Below are the code and all the weights of a small trained network. Each question names an input and a class and asks about switching units off, where a switched-off unit gives its printed mean instead of its output.

import numpy as np


def w(rows, s, z=0):
    codes = np.array(rows[::2]) - 128.0
    scale = np.full(codes.shape[1], s)
    scale[-1] = z or s
    return codes * scale


def f(y):
    return np.maximum(y, 0)


def log_softmax(a):
    a = a - a.max(-1, keepdims=True)
    return a - np.log(np.exp(a).sum(-1, keepdims=True))


def net(x, mask):
    res = np.array(x, float).reshape(1, 2) / 4 @ E
    y = f(res @ A[0][:, :-1].T + A[0][:, -1])
    res = res + np.where(mask, y, B[0][:, -1]) @ B[0][:, :-1]
    return log_softmax(res[-1] @ U[:, :-1].T + U[:, -1])


A, B = {}, {}
E = w([
[2,60,124,170,148,183,58,133,111,129,41,206],'x0',
[87,117,199,40,154,128,70,72,180,91,170,125],'x1',
],0.014)
A[0] = w([
[106,2,118,167,203,227,57,100,124,157,25,188,232],'neuron 1',
[189,120,30,186,28,101,175,189,68,178,106,99,208],'neuron 2',
[134,128,147,12,209,109,167,5,212,93,224,86,252],'neuron 3',
[124,35,125,170,171,115,68,158,110,136,62,88,215],'neuron 4',
[46,106,170,40,167,174,13,91,166,54,114,167,182],'neuron 5',
[144,110,201,93,121,101,74,91,155,120,142,77,151],'neuron 6',
],0.009,0.0029)
B[0] = w([
[92,45,74,115,141,75,104,152,63,107,102,209,250],'neuron 1',
[131,156,59,84,86,165,87,37,113,156,133,47,234],'neuron 2',
[170,53,247,71,7,126,112,176,137,85,64,132,237],'neuron 3',
[132,78,96,197,183,124,131,75,191,124,58,145,183],'neuron 4',
[64,87,171,171,126,143,41,145,113,200,194,155,236],'neuron 5',
[95,35,208,95,106,211,149,212,105,162,79,71,178],'neuron 6',
],0.012,0.022)
U = w([
[114,72,83,163,250,57,98,119,153,95,116,189,187],'0',
[130,158,143,173,159,106,157,160,158,134,153,104,3],'1',
[100,80,151,99,123,193,58,184,131,158,140,127,19],'2',
[157,236,94,114,108,176,137,45,155,154,189,70,222],'3',
[201,113,148,45,114,105,172,158,134,30,110,79,207],'4',
[106,155,70,165,147,154,78,110,88,145,96,101,90],'5',
],0.011,0.0027)

Each question gives the input, the list of numbers given to net, and the class t.
The units are the neurons (one row each of A and B). Each row of codes is followed by its name. A weight is (code - 128) times the scale printed after its matrix; where a second scale follows, it is the last column's (A, B and U).
mask holds one flag per neuron, in row order. A switched-off neuron (its flag False) gives its mean, the last column of its row in B, instead of its output. The means were averaged over made-up inputs and are rounded, as every weight is.
A unit's drop is (log p(t) with every unit on - log p(t) with that unit switched off) / (log p(t) with every unit on - log p(t) with every unit switched off).
The circuit of an input: a set's keep is (log p(t) with only the set's units on - log p(t) with every unit switched off) / (log p(t) with every unit on - log p(t) with every unit switched off). Starting from all 6 units, units are removed one at a time, each time the one whose removal leaves the highest keep (on an exact tie, the one counted first), for as long as the keep stays at least 0.8.
units of the circuit, in order: the units of the circuit, biggest drop first
most important unit: the unit with the biggest drop
k most important neurons: the k neurons with the biggest drops, biggest first
drop when u is switched off: that unit's drop, to one decimal
input [1,-8], class 3: most important unit : neuron 2
input [0,-2], class 3: units of the circuit, in order : neuron 1; neuron 3; neuron 5
input [6,5], class 0: 2 most important neurons : neuron 1; neuron 3
input [4,-6], class 0: 2 most important neurons : neuron 1; neuron 4
input [-4,4], class 4: 2 most important neurons : neuron 5; neuron 3
input [0,-7], class 3: 2 most important neurons : neuron 1; neuron 2
input [1,-3], class 5: drop when neuron 3 is switched off : 0.3
input [2,-6], class 5: drop when neuron 2 is switched off : 0.2
input [6,0], class 0: drop when neuron 1 is switched off : 0.0
input [-1,1], class 4: 2 most important neurons : neuron 5; neuron 1
